Below are the code and all the weights of a small trained network. Each question names an input and a target symbol and asks about switching units off, where a switched-off unit gives its printed mean instead of its output.

import numpy as np


def w(rows, s, z=0):
    codes = np.array(rows[::2]) - 128.0
    scale = np.full(codes.shape[1], s)
    scale[-1] = z or s
    return codes * scale


def norm(h):
    return h / np.sqrt((h * h).mean(-1, keepdims=True) + 1e-5)


def f(y):
    return y / 2 * (1 + np.tanh(0.7978845608 * (y + 0.044715 * y**3)))


def softmax(a):
    e = np.exp(a - a.max(-1, keepdims=True))
    return e / e.sum(-1, keepdims=True)


def log_softmax(a):
    a = a - a.max(-1, keepdims=True)
    return a - np.log(np.exp(a).sum(-1, keepdims=True))


def net(x, mask):
    ids = ['ΓΦΩαβδεζθστψ'.index(c) for c in x.split()]
    T = len(ids)
    res = E[ids] + P[:T]
    r = norm(res)
    for j in range(3):
        rows = slice(3 * j, 3 * j + 3)
        q, k, v = (r @ M[0][rows].T for M in (Q, K, V))
        z = softmax(np.where(np.tri(T) > 0, q @ k.T / 3**0.5, -1e9)) @ v
        o = O[0][rows]
        res = res + np.where(mask[j], z, o[:, -1]) @ o[:, :-1]
    y = f(norm(res) @ A[0][:, :-1].T + A[0][:, -1])
    res = res + np.where(mask[3:7], y, B[0][:, -1]) @ B[0][:, :-1]
    return log_softmax(norm(res)[-1] @ U[:, :-1].T + U[:, -1])


Q, K, V, O, A, B = {}, {}, {}, {}, {}, {}
E = w([
[83,184,51],'Γ',
[33,30,106],'Φ',
[134,122,207],'Ω',
[139,118,219],'α',
[142,96,69],'β',
[18,149,49],'δ',
[134,122,206],'ε',
[134,122,205],'ζ',
[208,131,33],'θ',
[208,251,191],'σ',
[23,145,244],'τ',
[143,92,59],'ψ',
],0.016)
P = w([
[255,30,245],'0',
[102,176,97],'1',
[111,161,109],'2',
[123,158,131],'3',
[125,154,134],'4',
[131,153,131],'5',
[133,145,137],'6',
[136,143,132],'7',
[138,139,133],'8',
[139,137,141],'9',
[143,135,140],'10',
[142,130,145],'11',
[149,126,157],'12',
],0.0061)
Q[0] = w([
[138,220,108],'head 1',
[106,181,104],'head 1',
[194,103,104],'head 1',
[196,39,153],'head 2',
[249,81,161],'head 2',
[160,203,106],'head 2',
[68,191,99],'head 3',
[162,52,142],'head 3',
[202,137,108],'head 3',
],0.014)
K[0] = w([
[179,166,5],'head 1',
[190,134,117],'head 1',
[159,144,146],'head 1',
[188,37,110],'head 2',
[239,68,172],'head 2',
[135,244,43],'head 2',
[98,176,189],'head 3',
[173,42,75],'head 3',
[133,141,67],'head 3',
],0.012)
V[0] = w([
[104,100,143],'head 1',
[82,168,167],'head 1',
[183,144,99],'head 1',
[62,248,119],'head 2',
[51,27,130],'head 2',
[237,176,120],'head 2',
[87,175,202],'head 3',
[100,155,91],'head 3',
[138,112,175],'head 3',
],0.011)
O[0] = w([
[131,174,122,196],'head 1',
[103,143,87,216],'head 1',
[139,102,157,23],'head 1',
[134,255,125,28],'head 2',
[60,75,89,250],'head 2',
[212,128,155,37],'head 2',
[126,102,179,114],'head 3',
[133,156,151,34],'head 3',
[171,90,161,207],'head 3',
],0.01,0.0013)
A[0] = w([
[114,251,100,69],'neuron 1',
[79,178,204,5],'neuron 2',
[106,147,188,63],'neuron 3',
[164,156,121,2],'neuron 4',
],0.011,0.006)
B[0] = w([
[150,92,39,255],'neuron 1',
[109,151,206,160],'neuron 2',
[45,186,154,148],'neuron 3',
[6,99,224,68],'neuron 4',
],0.014,0.0021)
U = w([
[134,207,101,253],'Γ',
[23,31,96,51],'Φ',
[141,88,128,74],'Ω',
[148,84,135,190],'α',
[141,43,105,18],'β',
[41,178,91,177],'δ',
[144,82,128,98],'ε',
[142,86,131,99],'ζ',
[248,114,109,47],'θ',
[200,217,154,98],'σ',
[28,177,145,109],'τ',
[146,31,98,48],'ψ',
],0.018,0.0068)

Each question gives the input, a string of symbols that net reads in full, and the target symbol t.
The units are the heads (3 rows each of Q, K, V and O) and the neurons (one row each of A and B). Each row of codes is followed by its name. A weight is (code - 128) times the scale printed after its matrix; where a second scale follows, it is the last column's (O, A, B and U).
mask holds one flag per unit, heads first, then neurons. A switched-off unit (its flag False) gives its mean, the last column of its rows in O or B, instead of its output. The means were averaged over made-up inputs and are rounded, as every weight is.
A unit's drop is (log p(t) with every unit on - log p(t) with that unit switched off) / (log p(t) with every unit on - log p(t) with every unit switched off).
The circuit of an input: a set's keep is (log p(t) with only the set's units on - log p(t) with every unit switched off) / (log p(t) with every unit on - log p(t) with every unit switched off). Starting from all 7 units, units are removed one at a time, each time the one whose removal leaves the highest keep (on an exact tie, the one counted first), for as long as the keep stays at least 0.8.
units of the circuit, in order: the units of the circuit, biggest drop first
most important unit: the unit with the biggest drop
k most important neurons: the k neurons with the biggest drops, biggest first
which heads matter: for each layer, one digit per head in row order, 1 if its drop is at least 0.15 and else 0, layers parted by /
drop of u: that unit's drop, to one decimal
input Φ ψ β σ ζ β α ψ ζ α, target Φ: units of the circuit, in order : (head 2; head 3)
input δ α ψ, target δ: units of the circuit, in order : (head 2; head 3)
input τ τ σ ψ θ Φ α α ζ θ Ω, target τ: most important unit : neuron 3
input σ ψ τ τ α, target σ: which heads matter : 010
input Γ δ ψ, target Γ: which heads matter : 011
input Γ Γ β τ δ ζ, target Γ: 2 most important neurons : (neuron 1; neuron 4)
input τ α ε, target τ: which heads matter : 110
input θ θ α, target θ: drop of neuron 1 : -0.1
input Φ σ δ τ τ Φ β α, target Φ: drop of head 2 : 1.3
input Φ Γ ε α δ ζ, target Φ: drop of head 3 : 0.0
input θ σ ψ β α δ Γ α θ ε σ Ω, target θ: which heads matter : 011
input θ δ ζ ζ, target θ: which heads matter : 010
input σ ψ ψ ψ α, target σ: which heads matter : 011
input σ Φ α ε, target σ: which heads matter : 010
input τ ψ ε Ω ε α ζ, target τ: units of the circuit, in order : (neuron 3)
input σ Γ δ α Φ ψ δ θ σ ψ ζ, target σ: which heads matter : 011
input θ ψ δ δ δ τ β ζ Φ Γ α, target θ: units of the circuit, in order : (head 2; head 3)
input τ τ Γ Ω, target τ: which heads matter : 000
